Each row, then the grade of its hidden value:
[ -46 -177   28   69  139   81   -3   24  108  -12  122  237 -108  -81
  105    8  -53 -173  -56  -14  -15 -102  -92   14   79   -5   42   78
   38   43    0  -67  106  -71  -99   54  -54   53  -47  -29   77    6
 -119 -153   -2 -249   32  123   32]
P
[-101  -42  168   -3   70  218   23  173 -171 -155 -191  326 -309   11
  -72   41   74 -207 -189 -161  -39  330  -45  202  200   84  -43  270
   11  -62 -117  -26 -154  108 -309  -31   11   72  112   17  -99  -87
 -120 -133  -43 -276   18  305  248]
P
[  24  354  258  126  -43 -157 -183   28  134 -103  191 -150   54   39
  113   51  -10   61   -6  -30 -159   66  110  126 -155  104  -82   56
 -170 -179   75  188  280  -78 -200  -95 -157  -19 -103    6  128 -153
  -73   60  -35 -116   43 -111 -227]
M
[-138 -158   83   36  -28  239 -102  -37  114 -203   10  381 -156  -30
   11   26 -172 -219 -324   73  -31  190   22  202  124   92 -102  173
  154    6  147    1 -160    9 -240   58  -93  -63   16  -43  -44   28
  -93 -168   81 -136   48   67  122]
U
[ -13 -337 -262   30  -98   44  176  -29  202  164  -93   39  102   -9
   76   73 -238 -197   16  109  167 -148  -60 -137  152  -40  -61  -47
  106  282  353 -127  -32   72  196 -117   27 -101    6  -64 -185   88
  110 -234   58  -93  -13   18  -51]
H
[ 215  127  141  108 -148 -142   20 -183  -22  106 -149  -98  108   -2
 -231  -83   42  105  152 -144  -30  -42   63  218  -51   58  169  -81
 -129   20   23  159  155  207  -34  -97  109  -85  127  -97    9  -92
  205  260    7  169  -25  214  137]
U
[ 119   68  157  -58   28 -143  158 -309 -111  122  -68  102  -56  -13
   82  128    3   15  -84 -203   35   67  164  -53   20   97 -206  166
 -255    7  292  406 -402  256    0   58  398 -306  220 -131   81 -295
  228 -507   91 -187   31  369  269]
M
[-210    7  -13  -91  123  180 -227   53   36 -239  137 -137 -188  142
  -53  428   19 -149 -173    8  108   10  -12   21   74 -168  187  -33
   21  -50 -132  -71  226  -62  -55  197 -290   32   74   62  -60 -199
  201  107    1  166  -77  -42   50]
B
[ -93  -94   92   63  269   22  -15  -19  -14   79 -172  -86   68   37
  -43  -35 -226 -213 -101  101 -120   21  -12   42 -214  148  -16  -13
  -84 -169 -145   83  -11  122  -75  120   -1  137  198  -45 -146  -37
   16 -279   30  -70  192  162  235]
G
[  33   26   20   97 -100  -24  -56  -63  218  -13  -23  -20   58    1
   81   38 -143  -96  -32   85  -32   20   49   14  -20   46  -88   21
   -8   39  240   61   99  -91  -38 -119  -99  -28  -66  -15   23  -42
   74  -31   33 -106   29  -96  -60]
J
[  89  100   30   16 -117   23  -39  -40   16   46  -38  118   60   27
 -105  114  126  -22  214 -122   29  -84   87  114   89 -129  111  128
   22   60  181   56  213   10 -157 -223  -14   -8 -120   74   45  -71
   26   95  -89  -75 -135  -32   59]
J
[ -34  -20   14  -75  -20   33  -95   98   39  -69   41  -25  -88  123
  -43   83  -63   40  -91 -137   82  -54  -65  102   27  -41  101   -7
    9   27  -23  -21  264   80  -54   61 -164   65   70   10 -187  -71
   28   24  -39   57  -85   70  -29]
M
[ 169  -78   99  174   39  -98   42 -173   17  132 -129  -73   51  -29
 -111 -129  -28  -32   51  -71  -12  -56   16  107  -45   67  134  -94
 -171  -70  -88    3  161  158  -58    1  100  -79  176 -188   -8    8
   70   93  104   19   74  256  147]
P
[  84    9   61 -164  -13   -8 -185  -57   23 -153  -70   24 -180  241
   17  237  -14   46 -240 -131   41  116  -10  229    7  -29  134  -50
  121  -41  -39  137  202   29  -61   89 -179   68  219  108  -75 -278
  271   31   -8  129 -147  125  158]
U
[-180  -21   14  -35  233  156  -45  105   25   12   17  138    1   43
   82  235  -57 -248   18   53  -69  -25  -28   19   56  -37  -64  250
   91   -9   21  -49   66 -105 -215 -118  -77  172 -128  165   -9  -59
 -186 -381 -123 -343   14  -30   90]
G
[  47   18   79   41  -78  -57   43   25   33   44  -43   64   17   56
  -25 -137  -53   21  -68 -155  118  -84  -21   -1   24   43  -54   75
 -124   -1  145  114   60  103  -63    9   58  -43   68  -83  -97   10
  -43 -122    0 -172  -23  125   48]
M
[ 112  346  127   86  -51 -225 -124  -17  180  -38   96 -286  147   27
   87   45  -28   70  109   35  -69  -62   61  -38 -130   14  -10  -42
 -166  -34   55  140  383 -157  -19 -161 -140    9 -163  -18  102 -122
   24   88  -79  -38    8 -161 -133]
J
[ -52 -117  -93 -156  -81  194  -36  313  104  -62 -111   32 -163   -6
 -124 -215 -233  170  -33 -119   39 -154 -196   42  109   11  166  101
  163  111 -136 -333  525   28 -201   29 -332  281 -162  -28 -459  192
 -256   94 -171   43  -91  100  -97]
M
[  98   78  -51   86  -43 -215    5   12  211   64  149 -212  218   12
  114   31 -102    6  117   90   58 -241    8 -102   -9  -30   19  -88
  -41  111  116   39  318  -13  116 -128  -68 -100 -153  -72  -19   28
   -6  -16  -35  -18    4 -121 -197]
E
[-140 -198  -46   -6  191  186  -69   27  107  -47   66  273  -85  -49
  133   89 -100 -293  -59   90   -2  -51   -2 -101    5 -100   10  107
   61  -52   84 -109  131 -161 -154   43 -141  101  -91   -2   13   10
 -171 -316  -11 -272   22  -42  106]
J
[  47  132  150  181  -27 -167  -37 -122   32   32   29  -37  126  143
    1   16   81 -178  -68 -114  211  -23   78  -94  -48  -53 -172    8
 -370  -47  258  334 -142   13   95  -24  171 -173  167  -95  114 -111
  147 -133  114 -240   32  -61  166]
B
[ -33   38  114   29   37   23   27  138  -77 -111    0  138  -97    5
  -12   34   52 -113  -88  -68    9  102   -6  106  131   41   24  120
    1  -35  -89   28   31  132 -164  -24    0  -57   18  -48  -58  -38
 -118  -76  -50 -137    8  182   69]
E
[ 124   64  -63  115 -120 -155   -1  -69  268  136  -55 -226  178   19
  118   31 -131  -47  158   76   16 -126   40 -150  -85  -17  -74  -72
 -114   88  311   57  244 -147  117 -209  -83    6 -103  -12   26  -55
  159   -2    5 -113    7 -179 -135]
B
[ -59 -262  -52   78  166  128  -41  -34   77   52  -39  171  -17    2
  104   31  -98 -305  -27   90   25  -14   89  -95  -42  -82    5   38
  -45 -181  109 -139  145  -30 -165   14  -80   -6   36 -101  -69   59
 -143 -277   98 -229   60  -22   92]
E
[ -54  -49  107   14  -19  163   56  157 -156 -167 -246  346 -228  -47
  -28  -10   69 -274 -130  -32  -54  344  105   85   82   57   -6  162
   47 -163   23   88 -161  151 -251    0  -11  -23  100  -41  -82  -92
  -12  -88  -14 -175   34  213  229]
B
[ -16   62  125   34  -14   33   15  180 -141 -245  -58  325  -83  -79
  -19  -93  109 -221 -102   55  -17  172  161   36   26    7  109   79
   85 -222  -65  186    4  185 -231   82  -42 -135  -14 -118  -28   -9
 -114   -7  -49  -51   32  118  168]
J
[-208  107  154  -57  203   42   -3   83  -94   40  -90  -90   73   79
 -123  129 -186  -88  -77  -10 -170   15  -77  201 -167  192  -33   99
   26  -20 -119  229 -119  191  -77   81   16  218  152  159 -133 -181
   76 -284 -134  -29  106  210  168]
M
[  97  391  184   87   45 -327 -123  138   58 -184  369 -210  191   16
   83   -3   88  115   44   44  -12 -179   59   47  -43  -10  151  -67
  -65 -100 -251  163  502   57  -81  -28 -128 -164 -215 -119   75   -2
 -232  137 -124   78    7  -77 -214]
H
[  37 -152  -71   84 -125   82   75  -62  142  167 -320   62  -32   -3
   79   48 -135 -237   86   10  -41  152   80  -90  -53   30 -173   55
  -87   26  456   31  -93  -71    7 -204  -12   75   72   35  -49 -122
  237 -155   66 -259   32  -27   51]
B
[ 138   49  168   33   46 -147  109 -295  -71  108 -105  106  -30   14
   77   73   29  -89  -98 -150   59   72  174  -83    2   77 -228  158
 -292  -43  286  434 -414  184    9   50  370 -281  220 -132  117 -247
  251 -424  134 -247   74  262  321]
P
[ -11  -93  -77  -44   69   12  134  128  -66 -102  -17  112  -20  -20
  -55   67   11 -141  -65   11  169  -55 -123    7  288  -72  144   28
  138  219 -208 -105   78  157   30  -44   51 -102  -31 -102 -150   76
 -121 -117  -90  -10  -42  225  173]
B
[ -49 -106  -35   -6  -88  149  104   37   -3   16 -307  170 -115  -22
   -8   46  -77 -248  -25   -2    2  220   30  -46   45   30  -88   81
   -9   30  263   13 -149    9  -40 -109    6   57   92    8  -96 -113
  138 -180  -13 -193    0  117  184]
U
[ 198  -54   53  -48 -118 -105   26   44   56   89 -210  113  -25  178
   14 -194 -100  138 -124 -228   90  -56  -78  135   29   94  -37   83
   36   18  117  131  158  119  -94  -49    6   90  134   25 -196  -14
   10 -112  -30 -178  -92  184   84]
H
[   3  123  178   81  -76   53  -53   54  -14 -114 -170  166 -119  -22
   27  -30   32 -170  -54  -17 -125  280  155   60  -90   83  -66  112
  -84 -232  158  173  -10  -15 -242  -53  -80   22   39   -9   49 -151
   41  -11   -4 -193   43   39   97]
J
[  90 -106   -8  150   32   -3   39 -139   22  144  -95   28  103   20
   -5   43   46 -168  133  -10   60  -26  120    7   30  -88   87   -3
 -116 -146  105 -150  237   48 -177 -169   56 -130   55 -127   18   42
 -104  -87   86 -163  -20   66   63]
H
[  80   75  -33   40   27 -172   54  105   56  -17   85 -113  137   -2
   49   25    0  -49   86   58   89 -168  -17  -83   82  -57   99  -49
    1   93  -80   19  274   73   67  -94  -24 -103 -123  -95  -63   37
  -73  -23  -83  -10   -5    8  -46]
G
[ 150  329  144   29   -2 -257  115  332 -290 -116 -112   -2   43  -29
    3 -138  316  -95  206  -46    9   73  214 -165 -106  -61  216  -45
 -145 -351 -184  286  285  243 -109  -20    7 -110  -26 -135  -31 -107
  -75  100 -181  -37  -11  115   87]
E
[ 457   48   55  247 -309 -196  124 -257   -2  236 -114   35  121  -33
 -186  -60  341  134  412 -291  127 -138  131  211  251 -134  264  -11
 -147   87  165  -61  356  176 -135 -399  225 -309  -15 -158  172   25
   82  472   64  -14 -185  194   -5]
P
[ -22   43  104   30  -37   75  -62    8   71 -100  -67  115 -107   -3
   21   52  -68 -103 -104  -23  -64  163   26  105   43   65  -77  130
  -10   -2   99   48   14  -34 -163  -77  -78   22  -15    1  -17  -90
   -1  -71   -7 -144   21   50   65]
J
[ -16 -360 -191   18  -71  144  216   57   -5   47 -284  303  -46  -51
   -5  -15  -89 -345  -42   72  150   69    8 -103  175  -47    2   21
  139  128  234  -52 -189  164   59  -56   79  -91   99  -90 -187   67
   90 -213   47 -138    1  159  209]
B
[  23   64   87  216  -98 -157 -122  155   94   12  140  -34  177  233
  -36 -124   76 -125    0 -163  262 -135  -61   28  -43 -122  -40  -88
 -268  -18  148  101  259   -8   77 -117  -67    0   82  -46  -60   79
 -102  114   34 -202  -48 -213  -91]
H
[  97  -46  -38  -83 -164   69 -124  222  162  -63 -250   16  -55  211
 -119 -221 -151  152 -138 -128  118 -122 -190  159   61    8  162   34
  218   22  -72 -132  535  -75 -184  -31 -335  324  -17  108 -318  126
  -68  230 -128  -21 -165   -2   26]
J
[ -55  -70   67   17   18   46    3   70   29    2  148  199  -71  -35
   -6   27  -14  -40    2 -136  -12 -115  -76  134   52   10   75   70
   37   84   56   43   92   89  -77   43  -30   38   -3   22    6  -57
  -47  -51  -57 -110  -33  158  -43]
M
[ 173 -123  -23  137  -29    2   -8 -164   63   98  -87  117   39  -18
   -3    6   86 -141  158  -39   73  -40  140    1   67 -146  123    7
  -91  -87  135 -126  280    1 -168 -177   18 -138  -13 -143   43   47
  -59   32   95 -125  -49   15   87]
B
[  -7   61   93   11   -2   70   23   53  -23  -14 -187   33 -141   30
  -27   97    7 -103  -15 -127  -33  189  -47   80   97   47  -70  149
  -90   54   31   -8   -1  -22 -120 -160    0   99   45   43  -45 -144
   39  -88  -56 -214   -7  155  134]
B
[   9 -111  -81   79  -13  -73  -41  -50  312    3  239  -75  154   25
  100   68 -238  -10  -97  119   95 -261 -114   55  152   15  -23  -19
  122  266   83  -97  215  -21   73  -70  -90 -117 -145  -64  -64  134
  -88  -83   32  -18   11  -71 -190]
E
[ -67  -71   19 -217  149  125 -129  -95  -32 -148  -47  -55 -282  171
   24  485  -44  -28 -276  -57  -13  122   23  166   94   -4  129   48
  160  -50 -114   80   12  110 -102  224 -136   -3  235  123  -81 -356
  374 -105   25  168  -77  245  174]
G
[ -62   17   56  -13   65   67  -67   23   14   -4  -44   95   24   21
  -60   71  -66 -128   28   -9  -57  -25   22   81  -61  -11   26   93
   24    3   53  114   65   33 -101  -28  -60  109  -16   64  -57  -79
   22 -114  -69  -66   15    8  135]
J
[ 155  -17  100 -163  111 -127 -108 -309  -78  -51   17   74 -167  129
  114  390   33  -32 -140 -150  -30  181  163  154  -52  -51    8  -34
  -72   11   78  358 -134  195   74   79  110 -183  292  -15   40 -443
  408 -262  105  141  -39  219  274]
J
[-149   -3  -13  -82   49  193  -47   62   31 -105  -37  -37 -139  -30
 -115   97  -95  -57  -78  -14   70  -71  -28  -93   96  -44   80  119
  -20   24  -41  -83  121   -5 -119  140 -134   48  -55  -47 -159  -24
   31  -35  -51   22   -9   78  119]
B
[  57   25   30   -6 -145   41   31   69   19   40  156  261  -78  -16
  -35  137  182   55  188 -263   60 -163  -35  167  261 -111  105  202
   83  212  201    9  167   53 -136 -185   11  -32 -163  109   83  -79
  -36   98 -125 -175 -190   95 -112]
H
[ 230 -211    0  221  -90  -77   81 -146   87  104  127  181  -48  -96
   38 -110  164  -37  128 -166  157 -162   24   21  183 -125  218  -97
 -140  -11   92 -211  347   54  -87  -70   72 -259   31 -266  145   96
 -112  182  138 -133  -86  202  -82]
H
[  58 -106 -126   39  -93  -12  137   15  104  122 -234  -34   46   -1
   37   30 -102 -164   92   30   76   -7  -15 -139   51  -20  -43  -17
  -23  139  244  -16   35   -8  110 -171   12   18   13  -18 -100  -37
  157 -112  -13 -142   -9   31   56]
B
[  21   26   59   80   70   -2  -25 -131    3   81 -172  -50  153   32
 -105   11  -71 -159   67   66  -36   10   88   51 -126    4   64  -27
  -90 -121   25   40  129   44 -107  -83   22   17   86  -56  -29  -30
   17 -106    9  -28   46   48  221]
U
[  52 -114  -65  -80 -128  115  -96  314  161  -36 -221    7  -88  190
 -105 -242 -183  157 -124 -131  105 -152 -227  151  105   30  158   71
  229   18 -117 -254  581  -40 -226  -27 -368  346  -52   94 -402  193
 -173  206 -137  -58 -144   24  -69]
E
[ -23  -78  -78  -10  -47   54  110   21   44   10 -131   39  -12   -7
  -34   81  -75 -154   -8    7  102   24  -96  -30  154  -22   18   -3
   25  205   92  -87   16    2   77 -123   20    4   22  -31  -85  -30
   55 -121  -54  -90  -42  131  131]
U
